Here is a tiny trained network, its code and every weight. The questions are about switching its units off for an input and a class, where a switched-off unit gives its printed mean instead of its output.

import numpy as np


def w(rows, s, z=0):
    codes = np.array(rows[::2]) - 128.0
    scale = np.full(codes.shape[1], s)
    scale[-1] = z or s
    return codes * scale


def norm(h):
    return h / np.sqrt((h * h).mean(-1, keepdims=True) + 1e-5)


def f(y):
    return y / 2 * (1 + np.tanh(0.7978845608 * (y + 0.044715 * y**3)))


def log_softmax(a):
    a = a - a.max(-1, keepdims=True)
    return a - np.log(np.exp(a).sum(-1, keepdims=True))


def net(x, mask):
    res = np.array(x, float).reshape(1, 6) / 4 @ E
    u = 0
    for l in range(2):
        y = f(norm(res) @ A[l][:, :-1].T + A[l][:, -1])
        res = res + np.where(mask[u : u + 8], y, B[l][:, -1]) @ B[l][:, :-1]
        u += 8
    return log_softmax(norm(res)[-1] @ U[:, :-1].T + U[:, -1])


A, B = {}, {}
E = w([
[253,149,191,167,209,181,210],'x0',
[238,162,118,197,77,195,124],'x1',
[47,103,215,123,8,235,160],'x2',
[160,97,152,178,57,79,124],'x3',
[224,88,122,101,154,74,108],'x4',
[197,211,150,48,151,172,147],'x5',
],0.0051)
A[0] = w([
[98,138,132,156,85,147,118,65],'L0N0',
[94,135,191,71,120,218,159,113],'L0N1',
[136,160,83,106,178,88,130,109],'L0N2',
[113,58,149,137,119,91,123,250],'L0N3',
[123,89,166,163,67,148,129,112],'L0N4',
[131,152,205,46,65,195,135,45],'L0N5',
[103,140,61,1,180,80,118,215],'L0N6',
[134,185,83,74,160,119,167,129],'L0N7',
],0.0095,0.0026)
B[0] = w([
[84,87,85,168,174,114,78,148],'L0N0',
[217,44,155,254,150,188,235,219],'L0N1',
[210,169,92,65,102,129,167,179],'L0N2',
[153,191,146,115,46,87,223,198],'L0N3',
[97,219,97,74,140,35,96,177],'L0N4',
[142,117,185,215,175,190,217,201],'L0N5',
[102,190,52,109,110,82,151,254],'L0N6',
[168,97,94,84,77,95,150,175],'L0N7',
],0.0064,0.0061)
A[1] = w([
[183,144,125,147,129,152,80,44],'L1N0',
[101,99,157,138,143,248,130,93],'L1N1',
[27,159,114,163,117,122,141,174],'L1N2',
[141,103,136,173,170,106,77,71],'L1N3',
[168,124,180,109,120,69,159,176],'L1N4',
[144,163,101,164,76,174,90,169],'L1N5',
[200,107,123,162,78,164,89,177],'L1N6',
[179,124,159,161,133,162,166,253],'L1N7',
],0.012,0.0026)
B[1] = w([
[40,177,135,155,82,166,70,140],'L1N0',
[254,109,189,132,204,52,140,191],'L1N1',
[163,104,126,175,34,232,130,204],'L1N2',
[139,76,130,168,102,119,145,121],'L1N3',
[184,106,158,83,230,124,151,196],'L1N4',
[133,175,139,102,84,157,193,157],'L1N5',
[97,87,178,111,95,118,226,177],'L1N6',
[77,81,226,235,113,156,168,253],'L1N7',
],0.0078,0.0084)
U = w([
[191,100,214,182,170,154,192,195],'0',
[89,97,137,77,154,169,80,2],'1',
[88,133,103,135,9,159,140,198],'2',
[116,167,137,163,184,114,41,49],'3',
[206,172,62,41,144,57,148,190],'4',
],0.013,0.0054)

Each question gives the input, the list of numbers given to net, and the class t.
The units are the neurons (one row each of A and B). Each row of codes is followed by its name. A weight is (code - 128) times the scale printed after its matrix; where a second scale follows, it is the last column's (A, B and U).
mask holds one flag per neuron, layer by layer. A switched-off neuron (its flag False) gives its mean, the last column of its row in B, instead of its output. The means were averaged over made-up inputs and are rounded, as every weight is.
A unit's drop is (log p(t) with every unit on - log p(t) with that unit switched off) / (log p(t) with every unit on - log p(t) with every unit switched off).
The circuit of an input: a set's keep is (log p(t) with only the set's units on - log p(t) with every unit switched off) / (log p(t) with every unit on - log p(t) with every unit switched off). Starting from the 12 units with the biggest drops (on a tie, the unit counted first), units are removed one at a time, each time the one whose removal leaves the highest keep (on an exact tie, the one counted first), for as long as the keep stays at least 0.8.
circuit, biggest first: the units of the circuit, biggest drop first
most important unit: the unit with the biggest drop
k most important neurons: the k neurons with the biggest drops, biggest first
k most important neurons of layer l: the k neurons of layer l with the biggest drops, biggest first
drop when u is switched off: that unit's drop, to one decimal
input [0,8,-5,7,0,-6], class 2: circuit, biggest first => L1N1; L0N1
input [-5,-6,8,3,-3,1], class 0: circuit, biggest first => L0N1; L1N1
input [-4,-1,-3,1,2,-8], class 2: 2 most important neurons of layer 0 => L0N7; L0N1
input [-8,-4,-1,7,4,0], class 4: most important neuron => L1N7
input [-4,4,-4,7,-6,8], class 2: circuit, biggest first => L0N1; L1N1
input [-3,5,-5,-2,3,-4], class 4: circuit, biggest first => L0N1; L1N7
input [0,6,-6,-1,-2,-5], class 2: circuit, biggest first => L1N1; L0N1; L1N4
input [1,7,-2,-6,1,1], class 2: 4 most important neurons of layer 1 => L1N0; L1N1; L1N4; L1N5
input [1,-2,0,2,-3,-1], class 2: circuit, biggest first => L1N1; L0N5; L1N7
input [-5,-6,2,2,0,7], class 2: circuit, biggest first => L0N6; L1N2
input [-8,4,3,-5,-8,0], class 0: circuit, biggest first => L1N1; L0N6
input [-4,6,-1,-4,-4,-2], class 2: 2 most important neurons => L0N1; L0N5
input [-2,3,5,6,5,-8], class 2: 2 most important neurons of layer 1 => L1N1; L1N2
input [0,-4,0,3,2,5], class 4: most important unit => L0N6
input [-6,-5,6,3,-5,7], class 0: 2 most important neurons of layer 0 => L0N1; L0N5
input [-1,-2,-3,8,-4,-8], class 2: drop when L0N1 is switched off => 0.2
input [0,6,-8,-4,-3,4], class 4: drop when L0N1 is switched off => 0.0
input [-5,5,-6,-6,-6,-8], class 2: drop when L1N2 is switched off => 0.1
